Below is a small trained network, with its code and all its weights. Each question gives an input and a target symbol and asks what happens when units are switched off, that is, made to give their printed mean instead of their output.

import numpy as np


def w(rows, s, z=0):
    codes = np.array(rows[::2]) - 128.0
    scale = np.full(codes.shape[1], s)
    scale[-1] = z or s
    return codes * scale


def norm(h):
    return h / np.sqrt((h * h).mean(-1, keepdims=True) + 1e-5)


def f(y):
    return np.maximum(y, 0)


def softmax(a):
    e = np.exp(a - a.max(-1, keepdims=True))
    return e / e.sum(-1, keepdims=True)


def log_softmax(a):
    a = a - a.max(-1, keepdims=True)
    return a - np.log(np.exp(a).sum(-1, keepdims=True))


def net(x, mask):
    ids = ['βεηθμτ'.index(c) for c in x.split()]
    T = len(ids)
    res = E[ids] + P[:T]
    r = norm(res)
    for j in range(3):
        rows = slice(2 * j, 2 * j + 2)
        q, k, v = (r @ M[0][rows].T for M in (Q, K, V))
        z = softmax(np.where(np.tri(T) > 0, q @ k.T / 2**0.5, -1e9)) @ v
        o = O[0][rows]
        res = res + np.where(mask[j], z, o[:, -1]) @ o[:, :-1]
    y = f(norm(res) @ A[0][:, :-1].T + A[0][:, -1])
    res = res + np.where(mask[3:19], y, B[0][:, -1]) @ B[0][:, :-1]
    return log_softmax(norm(res)[-1] @ U[:, :-1].T + U[:, -1])


Q, K, V, O, A, B = {}, {}, {}, {}, {}, {}
E = w([
[130,127,192],'β',
[158,112,175],'ε',
[243,98,177],'η',
[255,95,175],'θ',
[169,187,110],'μ',
[137,170,20],'τ',
],0.02)
P = w([
[80,151,151],'0',
[73,170,223],'1',
[254,179,73],'2',
[58,143,201],'3',
[252,169,66],'4',
[49,123,175],'5',
[249,162,61],'6',
[42,97,159],'7',
[245,156,60],'8',
[53,122,174],'9',
[244,147,49],'10',
[49,110,170],'11',
],0.0074)
Q[0] = w([
[142,201,143],'head 0',
[21,163,191],'head 0',
[129,83,106],'head 1',
[223,146,74],'head 1',
[219,64,191],'head 2',
[1,137,200],'head 2',
],0.0097)
K[0] = w([
[102,54,179],'head 0',
[187,243,167],'head 0',
[188,145,160],'head 1',
[139,200,86],'head 1',
[120,68,110],'head 2',
[142,134,249],'head 2',
],0.013)
V[0] = w([
[2,139,197],'head 0',
[173,137,29],'head 0',
[105,177,243],'head 1',
[110,250,200],'head 1',
[66,191,91],'head 2',
[97,109,18],'head 2',
],0.007)
O[0] = w([
[137,160,100,79],'head 0',
[106,116,187,57],'head 0',
[93,114,135,198],'head 1',
[128,3,124,252],'head 1',
[71,138,151,135],'head 2',
[103,171,174,103],'head 2',
],0.0066,0.0036)
A[0] = w([
[211,116,87,161],'neuron 0',
[143,113,138,189],'neuron 1',
[93,77,135,157],'neuron 2',
[98,92,109,38],'neuron 3',
[125,157,189,87],'neuron 4',
[73,141,80,162],'neuron 5',
[74,86,103,148],'neuron 6',
[141,151,132,121],'neuron 7',
[124,159,89,175],'neuron 8',
[65,181,121,186],'neuron 9',
[76,125,114,198],'neuron 10',
[135,205,53,149],'neuron 11',
[176,132,156,99],'neuron 12',
[139,147,188,175],'neuron 13',
[10,140,188,3],'neuron 14',
[167,171,142,87],'neuron 15',
],0.014,0.0036)
B[0] = w([
[88,154,141,254],'neuron 0',
[119,133,101,190],'neuron 1',
[134,162,80,166],'neuron 2',
[134,146,170,131],'neuron 3',
[113,156,123,162],'neuron 4',
[166,141,172,160],'neuron 5',
[155,170,149,150],'neuron 6',
[143,127,113,149],'neuron 7',
[131,91,177,173],'neuron 8',
[207,167,160,156],'neuron 9',
[155,169,144,147],'neuron 10',
[123,81,153,216],'neuron 11',
[146,132,112,207],'neuron 12',
[133,102,129,209],'neuron 13',
[8,129,127,146],'neuron 14',
[143,89,103,179],'neuron 15',
],0.013,0.0076)
U = w([
[160,221,247,50],'β',
[155,142,113,73],'ε',
[96,122,143,254],'η',
[144,153,34,142],'θ',
[134,7,114,55],'μ',
[150,208,68,166],'τ',
],0.018,0.0091)

Each question gives the input, a string of symbols that net reads in full, and the target symbol t.
The units are the heads (2 rows each of Q, K, V and O) and the neurons (one row each of A and B). Each row of codes is followed by its name. A weight is (code - 128) times the scale printed after its matrix; where a second scale follows, it is the last column's (O, A, B and U).
mask holds one flag per unit, heads first, then neurons. A switched-off unit (its flag False) gives its mean, the last column of its rows in O or B, instead of its output. The means were averaged over made-up inputs and are rounded, as every weight is.
A unit's drop is (log p(t) with every unit on - log p(t) with that unit switched off) / (log p(t) with every unit on - log p(t) with every unit switched off).
The circuit of an input: a set's keep is (log p(t) with only the set's units on - log p(t) with every unit switched off) / (log p(t) with every unit on - log p(t) with every unit switched off). Starting from the 12 units with the biggest drops (on a tie, the unit counted first), units are removed one at a time, each time the one whose removal leaves the highest keep (on an exact tie, the one counted first), for as long as the keep stays at least 0.8.
circuit, biggest first: the units of the circuit, biggest drop first
unit that matters most: the unit with the biggest drop
top k neurons: the k neurons with the biggest drops, biggest first
drop when u is switched off: that unit's drop, to one decimal
input ε ε β τ β β τ β ε, target τ: top 3 neurons : [neuron 11; neuron 8; neuron 0]
input μ ε η τ ε μ θ μ, target μ: unit that matters most : neuron 11
input μ θ τ, target μ: circuit, biggest first : [neuron 11; neuron 8; head 0]
input β η η ε β τ θ ε μ, target β: top 3 neurons : [neuron 8; neuron 11; neuron 0]
input η β β β β, target τ: circuit, biggest first : [neuron 11; head 0; head 2]
input τ τ μ β θ τ τ τ β ε, target μ: circuit, biggest first : [head 2; neuron 0]
input β θ η μ θ ε τ μ ε μ β, target μ: circuit, biggest first : [neuron 9; head 1]
input μ ε β β η η η ε μ ε β, target θ: circuit, biggest first : [neuron 11; head 0; neuron 8; head 2]
input μ μ η μ, target θ: top 4 neurons : [neuron 11; neuron 8; neuron 4; neuron 0]
input θ η β μ μ τ ε μ, target μ: top 2 neurons : [neuron 11; neuron 15]
input β τ ε, target τ: top 3 neurons : [neuron 11; neuron 8; neuron 12]
input η η θ β η ε, target μ: drop when neuron 9 is switched off : 0.2
input τ β θ θ ε β θ β β, target τ: drop when neuron 11 is switched off : 0.6
input μ μ β, target μ: drop when neuron 6 is switched off : 0.1
